Each row is followed by the group that its hidden value falls in (each part has its own value, ranges and names):
[  48  -90  115 -195   55    4  178 -124 -130  -31  -78   57   51  307
  -54  112  129   58  -20  -97 -248  -16  -60   48   98  100  -18  -42
   -2  -67 -120   99   30  -29  106 -119  -71  -23  200    6  -85  -97]
<92>
[ -90  -38   15   45   11  115  -56 -135   72   95 -195  124  199 -159
 -148 -258 -118   17 -177  161    6  332  -71   30   32 -287   12  -69
 -124   17 -167  -95  -47  -68  -82  -15  170  146   82  -64   26 -124]
<90>
[ 116  -58  163 -143   84  -21  146   39 -111   51 -103   57   77   71
 -100   -4  -20   31  189 -476  -76 -244  -88 -242  -10  112  231 -133
   87 -121 -130   32  -35   -8   47   26   -9 -273   53  151  -75  -16]
<90>
[-104 -115  285 -136   99  -54   96   13   75 -127  129  -13 -114  297
 -157  144    4  -15  104  -50  -65   -5   -8   70  121  -28    2    1
  -63  -86  -36  128   28  136  -62 -257  -60   -4  -73   71 -168  223]
<108>
[ 126   -1  -73 -322  186   80  122  101 -158 -117 -114   16   22  -94
  -51   77   49 -168   12  -95 -140 -114   48  277   11 -116 -165 -154
 -193 -149 -121  281   32   35  193 -157  118  207   72  -17  110  -99]
<97>
[-123  -45   26  -71  295  170   63  119   10  -55  128 -461 -262   74
   69   87 -217 -120   11 -173   67  -70  358  194   84 -206   88  129
 -164  128  221  122  131  193   49   -4  120  366  -34  248  154  135]
<87>
[ -37  118 -129    8  -64  141   43   97   94   90 -124 -137 -151 -220
 -112    8 -221  -89  -86  212   77  135  254  349 -115 -375 -143   18
 -230   27  -41   79   35  114   18   26   68  433 -148   44  114  -31]
<92>
[ -77  -47  129  260  -66  -12   77   24  118  136  -37 -111  -36  110
 -117   26  -39  -50  108   19   98    7   -7   24   36  -31  160    4
  -69   22  -37  -21   52   56 -207   -7  145  -16  -49   34 -171   58]
<87>
[ -93 -131   49   29  -10  146  -42  -75  142   94 -129   55  122   96
  -94  -65  -46 -139  -24  148  -73  103   26  184   85  -91   58  -53
   -5  -10 -141  -86  -62  -12  -28   27   41  148   94  -52  -46 -142]
<92>
[ 110  -81  104 -367  168  169  250   92 -186  -75  -28   97 -147  120
  -26  308  -14  -91    9 -139 -249 -250  140   61  -74  -14 -111    0
   79  -55  -55   63 -144   34  211  -93 -288  138  117  149  -19 -125]
<98>
[-186 -141  296 -217  131  -17    3    4  110   13    1  181 -135   76
 -106  -76 -198   40  -26  -96  -67  -55  -50 -100  -11 -136  106   57
  -98  -99 -148  -12   36   76  137 -128   46  104  -84  -28  -57    0]
<92>
[ -21   43  202  -13  -34  158  147  -93  -31  173 -139   65 -177  286
  -59  193  -64   80  117  169  -98   48   26   66   -8   -2  -58   43
   60  -22 -125  -38   35   -5  -58  -96 -291  112   78   79 -183  -80]
<87>
[ -68  124  -82  527 -377   -5   53  -88  272  298 -182 -159   34  -10
 -141  -52  -70   50  -83  433  130  406   75  205  -43 -233   67   90
 -227  184  -63 -204   55   10 -349  170  130  185  -98  -42 -123  -80]
<90>
[ -69   52  113  180   28  107   23  -59  -42  154    0  -88   34   69
 -113   24    1  -43  280  -74   90   20 -102  118  154 -114   64   23
 -166  -44 -163  168  274  127 -197 -147  136   59   -2  -25  -78  169]
<100>
[ -31   88   -7  107  107  212  -72  -43 -160   44  -77  -98  145 -122
  -84  -54  -17 -208  170 -129   44  -11   -4  172  211  -82  105   35
 -131   35  -82  162  114   12  -97  -78  248  135  144  -26   38    2]
<89>
[  52  -36  113    1  -24  -17  140   -7  -44   54 -139  -50   68 -117
 -155   -6  -63  -12  -49 -207    1   50  -15  -41   36  -96  152  -23
 -120   29  -85  -33  -14  -50  -69   15  183   44   -3   51  -39  -45]
<108>
[  62  -15  -34   12   -9   -2  107 -229 -128   67 -206  105  311  154
  -43 -102  235  100  -73   55 -216  213 -216   44  116    9  -30 -105
 -149  -28 -219   81  113  -95  -23  -77  151  -34  307 -166  -59 -222]
<92>
[  -4  159   80  231  -55  122  -18 -193  -96  159  -89  148  232  229
  -45  -26  155   55  282   45 -126   90 -199  -84  137   82  117   70
  -24   40 -193  -13   91   -8 -218  -52 -100 -189  244  -63 -179  -82]
<90>
[  86   17  -35   -1  -17  232  147 -225 -178  241 -226  -41  127  124
  -65   67   63   49   72   50  -82  177  -79  269  132 -121 -137  -96
  -74  -76 -275  125  251  -29  -36  -73  -33  194  203  -20   37  -81]
<100>
[-137 -205  232  -45  188   62  -42  -14   56   45  -72  115  116  -55
  -85 -200 -141  -73  -21 -235  -10  -54  -92 -225   63  -76  287  -26
   -8   -5 -100 -118  -73  -30    1    3  227  -19   81  -10  -55  -97]
<89>
[  47  115 -180  225   39  143   27  190  -12  -25   61 -172   51  -66
  -32   69   17 -244  175  -32   41 -165  195  113  -36  -68   79   21
  -36   99  109   72 -128  137 -134   88   38  -36   40  155    4   30]
<98>
[-263 -303  289   52  137    4  -71   18  236   63   74  317  115   -6
 -138 -228 -136  -40  -41  -57    0  -45 -192 -327  -38 -179  248   11
    2  -41 -172 -200 -123   81  -56  -42  152 -112  -20  -89 -148   -8]
<89>
[  79   13  -91  177  -95  117  112  -61   -3  236 -233   65  154  -11
  -67  -31   44  -17   20  152  -30   98  -75   96  -51 -106  -19 -114
  -62  -30 -210  -46   27  -46  -99   69   47   31  121  -40  -43 -194]
<98>
[ -38 -140  -76  101   -4  125   -2  107  177   39  -86   45  122 -200
 -100  -33  -65 -296 -120  187   -1   39   94  226  -31 -241   36  -36
 -140   49  -80 -125 -174   18  -55   80  200  245   -8  -67   23 -173]
<97>
[  45 -168  210 -408  152    0  147  194   11 -163  -52  243 -141  -23
 -156  146 -101 -157  -32 -103 -140 -234   50   20 -117  -50  -57 -137
   32 -180  -93   43 -262   13  187 -164  -97   55  -75   76  -88  -68]
<97>
[  89   25   50 -355  327  121  101  105 -300 -294   -9  -60   37  -98
  -81   79   31 -161   46 -329 -130 -147  109   40   85  -36  -52 -100
  -42  -25   79  296 -128   27   97 -221   72   72  173  132   27   19]
<92>
[  18  -92  121   63   17 -156  222   30  -12  -14  -19  -45   53   25
 -137  -13   54  104  -61 -183   -5   33  -87 -189  -46  -70  106  -77
 -123   10  -15   42   -9   42 -127  -67  197 -129    1   47 -149   54]
<100>
[ -53  -31   47 -167  156  160   11  112  165  -51  -90 -113 -107   58
   32  -23 -220  -73  -61   22 -102   23  341    1 -110 -129  102   -9
   46  129  152 -177 -268   42   52  152 -168  205   36  224    6 -188]
<100>
[ -72 -132   39 -146  327  157  -17   12 -103    4   15  -17  116  -61
   32 -149  -81 -105   33 -344  -64 -161  -17  -84   91 -128  178    5
  -98  -20  -80   78   89   69  145   -6  223   69  155   30  150  -57]
<87>
[-218  -33  -49  255  -29  195  -97  -23  374  315  -35  -63   -5  -54
  -10 -222 -300   32  -45  272  115  262  132   65 -106 -462  108  106
 -176  108 -119 -273   91  168 -119  224    5  279 -130   47  116  -41]
<108>
[-278 -115  166  273   27  242  -58   30  226  340   80   83 -113  -80
  -61  -77 -332  -50   88   52  150  -48   26 -123  -88 -356  216  231
  -51   82 -157 -253   84  189 -112  114   -4  192 -132   29  -11   43]
<89>
[-171  -66  194 -364  522  113 -136   21 -121 -308   86   54    9   -4
  -23 -187  -96 -116    9 -183  -73  -12  -16  -37  191 -129   23  -32
 -142  -73   46  244  -10   56  125 -336  210   99  146   34   71   81]
<98>
[ 179  -64   -6 -418  189  189  145 -183 -375  -70 -124  264  268  182
  -55   39  165   38    8 -288 -365 -105 -140  -33  107   91  -99 -145
  162 -166 -249  158  -64  -89  264 -120 -230 -164  391   65   78 -156]
<90>
[ 176    8 -156   -7  212  390  144 -137 -309  201 -157  -58  303  155
  166  142  260 -135  258 -111 -252  -89  -54  186  152   -1  -43  -60
  -55   27 -220  108  214    9   -1   32  -68  150  465  -43   85 -288]
<98>
[  94  118   20  -53   89  -58   86   67 -156 -145 -137 -111   70 -101
 -123  -67   20  -30   26 -225   -5    0   37  -53   28   27   87 -128
  -93    9   78  182  -96  -48  -64  -85  219  -91   85  103  -70  -18]
<92>
[-239  -26   53  375   27  200  -56   91  161  114  227    3  -77   -4
  -79  -23 -215  -96   60   87  128  -63  127 -162  -77 -240  194  261
   59  182   77 -199 -140  202 -202   92  -85  -33  -56  168  -62  154]
<87>
[  52  -29  222 -118  -77  -97  155    7  -23    7 -171  156  -98  173
 -130   51  -80   81  -50 -146 -143 -130    3 -219  -84  196  183  -17
  152  -40  -36 -119 -234 -130   88   33 -123 -211   45  133 -195 -166]
<87>
[  -5    7  -20  187   70   35  144  -43  -99    0   14 -101   65   76
  -45   -9   54   58  -82    1  -14  106   -3  -95   20  -80   48   37
  -67  114   66   16  -25   16 -147  -38   98  -77  157  109  -57   19]
<98>
[ 192  -41   51 -364  101 -100  339  307  -18 -164   -1  -74 -198   -8
 -112  205  -85   34    6 -346 -102 -271  235 -125 -291  -78  -38 -186
   44  -97   84   98 -248  137  143   14 -211  -92 -155  332  -37   56]
<108>
[-112  -78  223  280 -228  -25  210  121  253  186  -13  -14 -268   21
 -191  269 -117  -76  -14  322  106   65   78  142 -128 -218   -3  129
 -165   78  -65 -153  -23  109 -262  -52    4  272 -251  -31 -280   33]
<98>
[ -90   38  217 -292  340   46   31  131  -83 -271   -6   -8 -195 -167
  -29  -17 -206  -64 -152  -89  -65   33  174 -114  -14 -178   53  111
 -195  125  191   21 -189  -11   60 -186  123  260   27  116  -12  -78]
<97>
[-238  119 -136  302   82  327 -239  152  224  103  114  -45   -3 -259
  -19 -200 -325 -215   79  161  149   10  279    6 -113 -400  163  219
  -57  215   88 -179 -163  220 -134  203  -11  192  -68  133  117   17]
<92>
[-155 -121  197 -105  149   80   -2  -48  141   24  -46  298   -5  182
  -22 -115  -96   85  -85  193 -160   93  -59 -204  -95 -119   28    3
   38  -15 -101 -183 -166    8   27  -64 -165  -16  111    4 -127 -167]
<98>
[ 197   47  -18    7 -218 -223  263  184   46  -80 -178  -72  -61   78
 -172  205  134  -96    5   29  -81 -110   97  175 -120  149  -17 -179
  -74  -69   13  112 -180  -33  -41   -4   68  -90  -79   44 -217 -107]
<98>
[-121   12   78   30  157  190   40   61  189   51  -74 -195  -97  -41
   44  -10 -188  -23  -50  197   -3  255  267   48  -77 -347   31   67
 -196  231  118 -175  -63  103 -176   60  -23  428    7   99  -36 -137]
<90>
[ -81  -18  192 -289  110  110  -35   50   -3   28 -135  318  -72 -195
 -138 -135 -291   -7  -48 -141  -76 -102    4 -170 -126 -179   87   20
   10  -90 -175  -72 -156  -15  202  -28  -54   88  -38   32   18 -142]
<92>
[ 104  -54   67   37 -138  -44  126   86  -54  -35 -141  162  123  -78
 -218   82   60 -185  -19 -111  -86 -169  -34  -28  -26  119  132  -71
   78  -26  -87  -34 -285 -105  -29   19   85 -163   59   -3 -179 -147]
<87>
[  33  -22  197 -196   45   52  151  -41  -49   48 -162   82 -134  237
  -66  156  -14   15   74   46 -144  -23  -12  120   27   46  -60  -61
  -21 -117 -144   67   35  -36   65 -152 -130  104   62   26 -129 -108]
<98>
[  67  163   -4 -108  207  100  115 -162 -244   47 -125 -222  -85  274
   90   23   27  150  108  -62  -82  123    4  167  169    8  -64  -11
 -197  -46  -30  255  332  -10   50 -163   37  112  198  119   94   -3]
<97>
[ -85  -82  148   34  127  126   89   56   25   50   99 -152 -143  215
  -30  212  -14 -163  217  -30    3 -134   69  222  126  -62   32   71
 -116  -24  -45  125  170  167  -71 -139   20  184  -21   46  -70  126]
<98>
[  99  136 -164   -2   75  124  120 -117 -235  -25  -76 -148  165   64
   28   26  142   23  -34  -56 -179  122   63  128  104  -64  -42   50
 -167  119    0  142   87    5    4  -10   52  104  279   38   90 -121]
<100>
[ -62 -171  246  110  161   13   39   -4  -20   22   28   79  100   96
 -134  -54    3  -79  153 -209   68  -95 -202 -187  128   37  219  -83
   28  -82  -90    8  -14    2 -174 -149  182 -239   63   56 -166  124]
<97>

Part 2:
[ 392   76 -156 -163 -143 -197  -70  182  -68   64  -54  -27  -64  334
  -46  121   79  102 -119    0 -135  146  299  -54  -33 -117  -63 -291
  111 -179  -60   93  148   52   24  154  -86   14  252   65  123 -172]
J287
[  12  151  167  -30  -45 -116 -239 -113   -1  -31   12 -134  274  189
  -68   76   58  -50  143  -27   75 -214   53  175  -54   47  -69  421
  -24   70   81  139 -280   28  181  -29  115 -234 -131  -86 -243  269]
J852
[ 105  325  -57   14  -28 -136   15 -192    6   52   82  -69   -8 -170
   55 -224 -265  -44    2  -27   54  169  -66   87  132  252   96 -179
   17   88   16   -3  176   45   35  146  467 -512  -13  319   99  141]
J224
[  -5   25  125 -124   -1  -40  -44 -118   96   50  -90  283 -257   17
   63  -17   24   47  145   53 -299  187   95  -77  128  126  118   62
   54   96 -159  227  -71 -117 -128   50  -91   11  228   65  164  102]
J83
[ 122  102  135  202  -22 -248 -299  -21   43   41  141 -234  143  162
    3   46   86  -55   65  -57  106 -289   71  114   16  110   11  274
  -55 -116   47  208 -141  -97  153  122  182 -309 -184    9 -251  286]
J731
[ 119  128 -152  -44  -65  -44 -208   85  -83  -16   14  -34  100  175
  -13   68  -27   97  100   42    8   87   39  170   41   48   98 -158
   77 -133   52 -164   29  120  173  -15   53  -27   74   53  252   -4]
J788
[  55  -97   81  -47   -7  -39 -147  -42  149  106  -29  217 -463    3
   75   21   33   -8   42   -6 -392  240  108 -189  105  195  223   13
    3 -186  -64  225  -13  -69 -187   42 -126   99  139   92  223  131]
J83
[ -79  -31   -2  490  121 -365 -329   63  -90    4  405   36  -67 -227
  208 -182 -105   90 -127  237   23  140  199  -21    0 -173  146 -265
  -19 -149  148   27  217  -98  -57  375  -36  184  148  114   28 -265]
J788
[-104   58  182  166  -34  -16 -144 -208 -152   -5  189 -175  -39 -253
  -20 -156   67   -1   59  -68  -35   98   67   44 -122  228  -22   50
   61 -166  258 -297 -123   67  -62   -5   70 -116  112 -113  158   33]
J788
[ 367   62  -50 -365 -231 -158   39   57  -31   95    7   -4  -63  290
  -67  275   16  -55 -127  104 -137  189  199   10 -200 -255  -83 -298
   28  -23   63   56  143  104   54  157 -162  -36   99   34   76 -240]
J391
[ 250  470 -106   63  236   35 -375  373 -150 -191 -306 -109   89  120
   87 -106 -148  287  185  265   53 -159  120  505  -26   88  343 -255
   36  -60  132  105 -181  -99  151    7  194 -211  389   63  258  154]
J287
[ -13   21  268 -176 -145   28   36 -259  -91  -14  -22   30 -171 -131
  -43  -13  109   66  169  -60 -148  171  158   25 -124  131  -77   49
   48  -40  116  -92 -193   23 -131   38 -158 -102  311 -162  121  -11]
J391
[  15 -100  201  -39  -80   -2  -46 -164   -6   63  122   -6 -266  -99
   -3   55  179  -13   38  -53 -189  128   67  -71 -101  173   28    1
   52 -247  133 -119  -97   -5 -138  -11 -205   16   98 -171  153   34]
J95
[  42   73  258 -112   65 -270  -46  154   23  108   57   97  -17  -18
   -6   60  317 -147 -208 -216  -68 -381  145 -293  -76 -193 -216  -54
  264  223  -87 -100  253 -349 -155  -32   95   46 -173 -269   72 -259]
J83
[ -17  134  252  -47  -13  -34   21 -217  -59   22   26   24 -137 -197
    9 -131   41    3   46    1 -157  131   99  -19  -63  154  -47   30
   73   79   79  -25 -103  -71 -153   49   28 -173  219  -54  104   32]
J287
[ 145  160 -177  -55  -79  -18 -232  101  -89  -48  -67   61  102  117
  -14   -4  -22  129   83   75  -32   75   17  157   44   55  123 -142
   67 -122   -4 -121   28  125  136  -23   44   18  161   42  275    5]
J391
[   3   76  283 -196   99 -215   31   84   51  143   87  141  -53  147
  -36  202  298 -103  -59 -180  -43 -252  101 -289   77 -196 -279  -30
  277  252  -60 -294  271 -282  -60 -158   46  -10 -322 -262  251 -317]
J731
[ 166  -38   47  248  -53 -295 -351   23   50   -9  179 -134  140  158
   10   49  175   33  -20  -55  142 -311   72   57    6   66   29  235
  -68 -309  -37  291  -99 -102  124  205  -15  -81  -93  -95 -360  264]
J224
[  64  110  184 -137  150 -274  -60  140   29   89    6  173   30  174
  -89   39  295  -49 -235 -251  -67 -245  184 -420  108 -158 -356  103
  307  209 -176  -79  263 -278 -108 -110  121  119 -190 -241   78 -219]
J83
[  81  191  210 -175  312 -237  -69  268   84   91  -67  181  -78  229
   12   84  163   38 -217 -192 -103 -158  194 -356  257 -102 -236   -1
  316  207 -157   66  209 -394 -114 -113  144   88 -138 -119  107 -110]
J287
[ 148   85  188  154   32 -163 -593  346  -76 -120  -57 -468  256  188
   30  103  115  130   -5 -255  167 -469  259  291  -91  167   86  295
  -19 -426  211  418 -501 -199  156  137   96  -51  133 -143 -505  517]
J287
[ -61   68  276  -57  -67    0   49 -276 -140  -19  126 -104  -10 -184
  -48  -44  142   18   97  -41   -7   62   69   87 -180  139 -129   27
  100  -11  184 -237 -170  -11  -72   12  -75 -158  178 -229   66   -9]
J859
[  57 -233   69   -4  -73   -1 -238   -2  126   96   41  151 -473   27
   64  121  130   36   62  -51 -356  218   90 -172   76  214  246   18
  -22 -460   34   86  -65   13 -151  -13 -289  225   96  -29  246  129]
J391
[ -64  -78    9  488  -35 -353 -302   68  -39  167  425  -36    7 -153
  282 -124  -70  -80 -199  318 -262  220  189  -23  -28 -139  203 -165
   -5  -51   75  249   44  -80  -76  352  -76  186  173  292  -75  -95]
J731
[ 218   59  119  291   30 -254 -546  259  -63  -87  121 -494  241  137
   26   51  104   92 -125 -185  238 -420  186  237 -101  170   62  212
  -62 -505  201  400 -348 -180  163  249  108  -99   43 -105 -556  481]
J391
[ 124  358  -84   49  164   38 -385  277 -163 -157 -131 -203  182  144
   45    5 -151  220  193  155  137  -87   65  481   -9   99  249 -174
   42 -122  234  -85 -191    5  245  -37  187 -156  195   39  223  153]
J788
[ 152  242 -128   23  -61 -153  -29 -116   -7   59   58   -1  -27  -80
   25 -204 -169    6  -44  -54  -19  192   -6  -13  160  224   59 -185
   58    4  -82   14  208   43   15  149  362 -326   73  284  145   91]
J287
[ -21   65  273 -282  137 -211  -75  172   91  124   67   41  -33  208
    8  279  109  -99 -130 -254  -30 -143  146 -236  120 -158 -206   14
  228  169   36  -51  140 -269  -10  -96   96   48 -319 -125   32 -114]
J788
[-315 -115   86  230  -49 -284 -139 -299 -112 -171  409  216   68 -431
  114 -164  -94  249  217  -68  434   68    0  103  129  -25    7 -204
  -21  -68    8 -222  217 -106   49  448  -48   86  175 -101  -50 -220]
J852
[-283 -147  -23  143 -237 -240 -427  152 -179  -65  252  -83  366 -139
  222   30 -130  152   76 -123  112   89  228  242   41 -125  134 -137
   65 -135  110   73 -156   15  143  338  -68  351  340  129 -229  -24]
J852
[ 264  232  -33 -133 -139 -187  204 -161   47  187  124  -64 -151   45
   68   31 -154 -129   12  125  -88  226   20   84   11   44   72 -396
   28  173  -26   31  254  -10   27  218  227 -528  -10  331  187  -71]
J731
[-111  103  262    3  -74    9   16 -318 -190  -59  110 -113   33 -259
  -59 -146  111   53  139  -63   28   73   90  104 -177  167 -139   69
   93  -11  212 -301 -184   53  -75    4  -11 -188  228 -225   85  -25]
J859
[-197 -125   24  505  -60 -399 -266    2  -37   30  472   33  104 -407
  331 -190  -24   47  -43   90  117  -79   41  102   49  -49  252 -290
   19  -89  -46  137  151 -244  -44  477  -10  110  171  128 -189  -68]
J859
[-159   97   19  302   66 -219 -450  130 -195  -88  119  -18  135 -149
  179 -220 -240  166  -43  191  -94  257  364  110  -27 -177  117  -12
  -12  -59  263  150 -136  101  -23  230    4  239  394  170  -68 -132]
J224
[  14   87  223 -189  124 -218   -3   97   48   90   29  175   -7  144
  -49  136  303  -58  -91 -201  -16 -288  115 -303   70 -194 -276   29
  280  200  -84 -242  260 -229  -76 -187   41   32 -290 -305  174 -290]
J95
[-150   81  174  138  -44   -3 -125 -230 -190  -79  124  -42  134 -240
  -26 -187  141   90  129   -4   19   14   42  108 -108  157  -75  125
  101  -49  143 -290 -183   54  -32  -31  -29  -36  220 -223  106    5]
J95
[  97  102  139  139   30 -158 -372   66   18  -28   43 -279  169  189
   14   76   71    2   74  -58   84 -295  108  211  -46  134   80  314
  -46 -197  129  281 -316  -76  151   56  101 -208  -78  -54 -318  388]
J852
[   9   94   15  707  275 -400 -334  101  -79   56  367   -1 -152 -285
  270 -385  -85   30 -276  439 -181  130  271  -90  -79 -164  208 -209
  -19 -108  173  196  184 -120 -214  327   12   89  209  172   13 -243]
J95
[ 290  210  -97 -308 -269 -133  325 -265   98  209   29  226 -186  -10
   46   11 -131 -216  -10  277 -277  313  -77   13  -71  -55  106 -406
    9  381 -195   98  334   51  -49  201  104 -420   67  338  280 -164]
J287
[  23  -91  -39  633   81 -435 -249   48    4  170  494   38 -139 -225
  288 -232    7  -86 -319  397 -251  159  174 -153  -71 -168  221 -256
   -7 -132   34  242  241 -124 -188  381 -112  176  115  214  -46 -209]
J859
[ 108   77  116  118  -25 -198 -370   28  -53  -72  127 -330  327  202
  -58   93   94   28   -9 -110  223 -291  107  207  -91   80  -69  327
  -36 -236  150  218 -301  -31  217  121   74 -133  -75 -134 -445  349]
J859
[ -39 -106  102  -23  -34  -18 -120 -100   96   63    9  205 -331    8
   98   52   69   71  194   35 -280  203   90  -59  116  152  201   33
   17 -176  -19   68  -84   -4 -116  -13 -215   67  143    6  228   70]
J95
[-249  -99  -11  337 -111 -336 -339  -11  -83  -81  312  159  206 -382
  227 -219  -82  132   23  -37  166  -40   62   95  107  -30  169 -157
   21  -10 -132  169   93 -203   12  484   43  243  305  107 -200  -20]
J83
[ 143  123  101  141   22 -181 -277  -27  115   38   22  -53   12  130
   46    1   43  -68   58   99  -68 -208   38   89   -3   92  145  285
  -95  -65    5  340 -151  -59   59   58   95 -256 -123   42 -183  298]
J224
[ -43  115  261  -85  -26  -41   82 -248  -27   38   22   59 -154 -160
   41  -88   41   24  129   -4 -143  140  101    0   -5  141  -35   15
   83  107   46  -31  -98  -69 -143   34   -6 -225  197  -40  112   13]
J224
[  23  108  289 -162   62 -222  -16  142   27  100   31  119  -39  -62
   21   86  282 -140 -135 -173  -53 -384   94 -217  -79 -196 -163 -108
  246  262  -48 -161  244 -346 -144  -66   90  -16 -187 -272  143 -275]
J287
[ 120  217  197  198   64 -158 -376  124   73   19 -130 -235    5   52
   93  -93   68  -46  112 -102  -77 -412  160  143   -6  216  199  322
  -37 -101   72  371 -287 -154   -8   -6  288 -400  -36   40 -198  411]
J391
[ 177   76   72  462   23 -398 -359   97  185  111   21  -90 -147   -3
  159 -213  166  -80   48 -141  -75 -505  177  -98  116  179  244  224
  -53 -180 -175  451   57 -236 -104  170  316 -409 -138  124 -196  266]
J287
[  91   50   79  -36  -40 -104 -201 -162   57  -26   96   57  186  229
  -70  140   75  -16   70  180   24  -62  -68  131  -34    7  -20  341
  -81  -10  -15  208 -200   30  185   41 -121  -42 -108 -101 -208  249]
J95
[-216  -54    0  289   43 -277 -351  -24 -123 -123  301  118   41 -235
  149 -137 -184  201   64   86  178  172  184   79   57 -150  109 -158
  -41 -135  158  -49  119    8   37  347  -51  234  205   44  -13 -226]
J852
[  68   82  306 -119  107 -262   48  165   22  147   51  127 -118   -8
   32   70  354 -107 -209 -156 -144 -311  189 -335  -46 -215 -235 -143
  307  231  -86 -137  272 -385 -227  -65   11   33 -115 -279  166 -345]
J287
[ -48   68  262 -434   90 -130  -45   72   85   72   -2  175  -55  224
  -86  327  100 -103  -17 -223   -7 -109   93 -230   72 -227 -242   64
  185  236   64 -223  188 -140   30 -189   46   66 -384 -215  185 -235]
J788
[  73  211  177   11  -30 -145 -387   32  -82 -108  -48 -278  370  128
  -93   -4   36   11   17 -174  170 -327  135  196  -94   94 -111  433
  -22  -50  134  241 -351  -35  180   58  234 -194   -7 -111 -408  371]
J287
[ 156   79   12  177  -44 -264 -235 -154   86   18  130   87  128  115
  -53  -67   99  -70  -29  114   17 -180  -30  -37   10   24  -17  318
  -91    3 -148  274   23  -30   94  150   81 -143 -147   -8 -210  186]
J287
